Below are the code and all the weights of a small trained network. Each question names an input and a class and asks about switching units off, where a switched-off unit gives its printed mean instead of its output.

import numpy as np


def w(rows, s, z=0):
    codes = np.array(rows[::2]) - 128.0
    scale = np.full(codes.shape[1], s)
    scale[-1] = z or s
    return codes * scale


def f(y):
    return y / 2 * (1 + np.tanh(0.7978845608 * (y + 0.044715 * y**3)))


def log_softmax(a):
    a = a - a.max(-1, keepdims=True)
    return a - np.log(np.exp(a).sum(-1, keepdims=True))


def net(x, mask):
    res = np.array(x, float).reshape(1, 6) / 4 @ E
    y = f(res @ A[0][:, :-1].T + A[0][:, -1])
    res = res + np.where(mask, y, B[0][:, -1]) @ B[0][:, :-1]
    return log_softmax(res[-1] @ U[:, :-1].T + U[:, -1])


A, B = {}, {}
E = w([
[76,136,132,15,166,64,79,212,69,52],'x0',
[75,122,159,233,235,171,181,220,92,170],'x1',
[106,189,211,121,93,134,191,144,189,29],'x2',
[8,220,63,79,40,196,102,189,31,118],'x3',
[44,148,104,255,150,75,121,117,124,149],'x4',
[102,75,51,64,134,160,216,98,67,110],'x5',
],0.0083)
A[0] = w([
[208,152,159,99,160,112,130,178,129,109,141],'neuron 1',
[242,154,110,153,131,80,130,53,177,133,172],'neuron 2',
[111,185,192,123,48,211,157,81,226,114,92],'neuron 3',
[154,161,137,219,101,163,156,190,121,238,150],'neuron 4',
[184,188,56,74,115,143,18,145,107,148,239],'neuron 5',
[199,130,207,105,139,110,138,181,144,101,252],'neuron 6',
[201,48,119,93,2,69,80,36,128,204,187],'neuron 7',
[158,53,108,104,169,193,160,115,83,193,68],'neuron 8',
],0.0094,0.004)
B[0] = w([
[254,76,120,128,190,169,191,149,154,100,166],'neuron 1',
[64,161,197,131,2,133,166,188,126,143,220],'neuron 2',
[80,151,226,53,54,14,199,132,173,116,203],'neuron 3',
[118,138,22,150,45,177,130,106,128,28,222],'neuron 4',
[144,235,106,120,41,233,133,131,82,138,223],'neuron 5',
[240,147,85,120,88,191,125,133,75,56,198],'neuron 6',
[131,239,172,194,150,187,187,102,215,131,247],'neuron 7',
[64,68,64,199,151,114,152,181,242,191,189],'neuron 8',
],0.0088,0.013)
U = w([
[122,199,102,125,147,188,67,147,101,177,177],'0',
[137,112,85,52,67,155,155,118,43,25,160],'1',
[166,122,91,163,155,199,140,110,149,99,155],'2',
[109,2,51,126,149,113,139,162,132,210,16],'3',
[33,169,168,98,93,91,169,158,114,120,170],'4',
[154,94,156,60,158,111,61,37,105,211,3],'5',
],0.0091,0.005)

Each question gives the input, the list of numbers given to net, and the class t.
The units are the neurons (one row each of A and B). Each row of codes is followed by its name. A weight is (code - 128) times the scale printed after its matrix; where a second scale follows, it is the last column's (A, B and U).
mask holds one flag per neuron, in row order. A switched-off neuron (its flag False) gives its mean, the last column of its row in B, instead of its output. The means were averaged over made-up inputs and are rounded, as every weight is.
A unit's drop is (log p(t) with every unit on - log p(t) with that unit switched off) / (log p(t) with every unit on - log p(t) with every unit switched off).
The circuit of an input: a set's keep is (log p(t) with only the set's units on - log p(t) with every unit switched off) / (log p(t) with every unit on - log p(t) with every unit switched off). Starting from all 8 units, units are removed one at a time, each time the one whose removal leaves the highest keep (on an exact tie, the one counted first), for as long as the keep stays at least 0.8.
circuit, biggest first: the units of the circuit, biggest drop first
unit that matters most: the unit with the biggest drop
top k neurons: the k neurons with the biggest drops, biggest first
drop of u: that unit's drop, to one decimal
input [0,6,-5,5,7,2], class 1: circuit, biggest first : [neuron 4]
input [1,5,-5,-1,5,-7], class 2: top 3 neurons : [neuron 4; neuron 2; neuron 3]
input [-1,3,-6,7,-8,6], class 0: circuit, biggest first : [neuron 5; neuron 8]
input [4,-5,-3,5,8,4], class 0: circuit, biggest first : [neuron 4; neuron 3]
input [-1,-5,2,2,4,4], class 4: top 2 neurons : [neuron 6; neuron 4]
input [2,3,-8,-6,-1,-2], class 3: top 2 neurons : [neuron 8; neuron 5]
input [0,8,6,-4,7,1], class 2: top 2 neurons : [neuron 3; neuron 2]
input [-4,3,0,1,0,6], class 3: circuit, biggest first : [neuron 7; neuron 8; neuron 5]
input [6,-1,-6,-2,-6,-2], class 2: circuit, biggest first : [neuron 1; neuron 7]
input [-6,8,8,-8,4,6], class 1: circuit, biggest first : [neuron 4; neuron 7]
input [-8,2,5,0,3,2], class 4: top 2 neurons : [neuron 3; neuron 6]
input [2,7,3,1,-7,2], class 2: top 3 neurons : [neuron 3; neuron 2; neuron 4]
input [-6,5,6,-5,-3,-1], class 1: top 2 neurons : [neuron 6; neuron 4]
input [7,0,5,-7,-7,-8], class 1: unit that matters most : neuron 6
input [1,1,-3,2,8,0], class 1: top 3 neurons : [neuron 7; neuron 8; neuron 4]
input [8,6,3,-7,-4,-6], class 2: top 4 neurons : [neuron 1; neuron 3; neuron 4; neuron 2]
input [-3,4,-8,6,4,-4], class 1: top 2 neurons : [neuron 4; neuron 7]
input [5,0,-3,-1,3,-6], class 0: top 2 neurons : [neuron 4; neuron 3]
input [-6,-5,2,-6,3,2], class 4: drop of neuron 1 : 0.0
input [7,-1,-5,-8,-2,5], class 2: unit that matters most : neuron 7
input [-7,-8,-6,-7,3,-4], class 4: drop of neuron 2 : 1.3
input [8,6,-3,-5,4,-6], class 2: drop of neuron 6 : 0.1
